Below are the code and all the weights of a small trained network. Each question names an input and a class and asks about switching units off, where a switched-off unit gives its printed mean instead of its output.

import numpy as np


def w(rows, s, z=0):
    codes = np.array(rows[::2]) - 128.0
    scale = np.full(codes.shape[1], s)
    scale[-1] = z or s
    return codes * scale


def norm(h):
    return h / np.sqrt((h * h).mean(-1, keepdims=True) + 1e-5)


def f(y):
    return np.maximum(y, 0)


def log_softmax(a):
    a = a - a.max(-1, keepdims=True)
    return a - np.log(np.exp(a).sum(-1, keepdims=True))


def net(x, mask):
    res = np.array(x, float).reshape(1, 5) / 4 @ E
    u = 0
    for l in range(3):
        y = f(norm(res) @ A[l][:, :-1].T + A[l][:, -1])
        res = res + np.where(mask[u : u + 4], y, B[l][:, -1]) @ B[l][:, :-1]
        u += 4
    return log_softmax(norm(res)[-1] @ U[:, :-1].T + U[:, -1])


A, B = {}, {}
E = w([
[172,85,75,74,217,11,210,164],'x0',
[128,197,254,182,150,85,129,169],'x1',
[253,141,138,36,59,89,84,143],'x2',
[215,158,147,161,161,49,123,148],'x3',
[144,205,97,67,171,77,116,226],'x4',
],0.0088)
A[0] = w([
[86,186,151,126,136,139,123,224,3],'0.n1',
[130,75,213,140,255,82,206,64,100],'0.n2',
[110,65,122,211,148,193,197,60,124],'0.n3',
[159,37,97,59,18,152,127,73,134],'0.n4',
],0.0085,0.0036)
B[0] = w([
[91,139,109,55,18,112,141,104,169],'0.n1',
[178,92,140,1,127,153,221,193,240],'0.n2',
[126,64,115,245,94,51,28,82,254],'0.n3',
[151,135,62,61,69,232,133,115,246],'0.n4',
],0.0097,0.0067)
A[1] = w([
[24,138,128,164,161,154,226,223,190],'1.n1',
[56,126,72,66,172,145,158,158,4],'1.n2',
[60,115,76,107,128,156,170,116,139],'1.n3',
[189,80,255,131,168,25,129,118,176],'1.n4',
],0.0087,0.0027)
B[1] = w([
[206,117,194,9,152,181,218,112,226],'1.n1',
[145,17,157,128,214,94,83,9,185],'1.n2',
[75,82,182,108,201,67,144,38,201],'1.n3',
[200,36,223,78,214,202,179,254,254],'1.n4',
],0.0068,0.0055)
A[2] = w([
[182,107,2,117,218,21,179,164,99],'2.n1',
[118,179,141,84,74,138,94,88,209],'2.n2',
[148,171,141,120,71,120,96,104,254],'2.n3',
[15,110,214,191,173,214,133,104,4],'2.n4',
],0.0093,0.0027)
B[2] = w([
[185,59,208,239,205,8,157,251,254],'2.n1',
[78,86,132,141,152,130,193,187,220],'2.n2',
[124,138,137,189,118,92,176,185,211],'2.n3',
[193,156,193,105,203,48,117,138,214],'2.n4',
],0.011,0.0063)
U = w([
[93,154,96,39,175,103,160,37,50],'0',
[71,176,146,177,33,129,159,188,94],'1',
[139,200,62,112,160,137,81,105,1],'2',
[178,153,55,3,93,219,174,177,118],'3',
[68,53,26,134,97,154,104,36,205],'4',
[186,86,187,133,207,78,161,192,221],'5',
[112,181,181,224,169,79,24,63,33],'6',
],0.015,0.0068)

Each question gives the input, the list of numbers given to net, and the class t.
The units are the neurons (one row each of A and B). Each row of codes is followed by its name. A weight is (code - 128) times the scale printed after its matrix; where a second scale follows, it is the last column's (A, B and U).
mask holds one flag per neuron, layer by layer. A switched-off neuron (its flag False) gives its mean, the last column of its row in B, instead of its output. The means were averaged over made-up inputs and are rounded, as every weight is.
A unit's drop is (log p(t) with every unit on - log p(t) with that unit switched off) / (log p(t) with every unit on - log p(t) with every unit switched off).
The circuit of an input: a set's keep is (log p(t) with only the set's units on - log p(t) with every unit switched off) / (log p(t) with every unit on - log p(t) with every unit switched off). Starting from all 12 units, units are removed one at a time, each time the one whose removal leaves the highest keep (on an exact tie, the one counted first), for as long as the keep stays at least 0.8.
units of the circuit, in order: the units of the circuit, biggest drop first
most important unit: the unit with the biggest drop
top k neurons: the k neurons with the biggest drops, biggest first
k most important neurons of layer l: the k neurons of layer l with the biggest drops, biggest first
drop of u: that unit's drop, to one decimal
input [1,3,-8,-4,7], class 0: most important neuron of layer 2 -> [2.n1]
input [-4,8,1,1,1], class 1: units of the circuit, in order -> [0.n1 2.n1]
input [-4,-2,5,1,4], class 3: top 2 neurons -> [2.n1 0.n3]
input [-4,7,4,-2,7], class 1: top 2 neurons -> [0.n1 2.n1]
input [2,-5,2,5,-5], class 3: top 2 neurons -> [0.n4 1.n2]
input [-6,0,8,-3,2], class 3: top 2 neurons -> [0.n4 0.n3]
input [5,-5,7,-2,-6], class 3: top 2 neurons -> [0.n4 0.n3]
input [-1,-7,6,6,-7], class 3: top 2 neurons -> [0.n4 0.n3]
input [-6,3,7,1,-8], class 1: top 2 neurons -> [2.n3 0.n2]
input [-4,1,-8,-6,-7], class 6: top 2 neurons -> [2.n4 0.n3]
input [-4,-2,-2,-8,2], class 4: top 4 neurons -> [2.n1 1.n4 0.n4 0.n3]
input [-5,0,1,3,1], class 1: 2 most important neurons of layer 2 -> [2.n1 2.n4]
input [-5,-5,-5,-2,6], class 0: top 3 neurons -> [2.n1 1.n4 2.n4]
input [-2,2,4,4,-8], class 1: most important unit -> 0.n4
input [-6,-4,-3,-6,8], class 0: top 2 neurons -> [2.n1 1.n3]
input [1,-2,-2,-5,4], class 0: 2 most important neurons of layer 0 -> [0.n3 0.n2]
input [-7,-3,3,7,-2], class 1: 2 most important neurons of layer 1 -> [1.n4 1.n1]
input [-1,-2,-4,-4,7], class 0: drop of 2.n2 -> 0.0
input [0,2,-2,-7,6], class 0: drop of 1.n2 -> 0.1
input [-2,2,-3,-6,-4], class 6: drop of 2.n4 -> 0.2
input [3,-1,0,-7,1], class 4: most important unit -> 0.n4
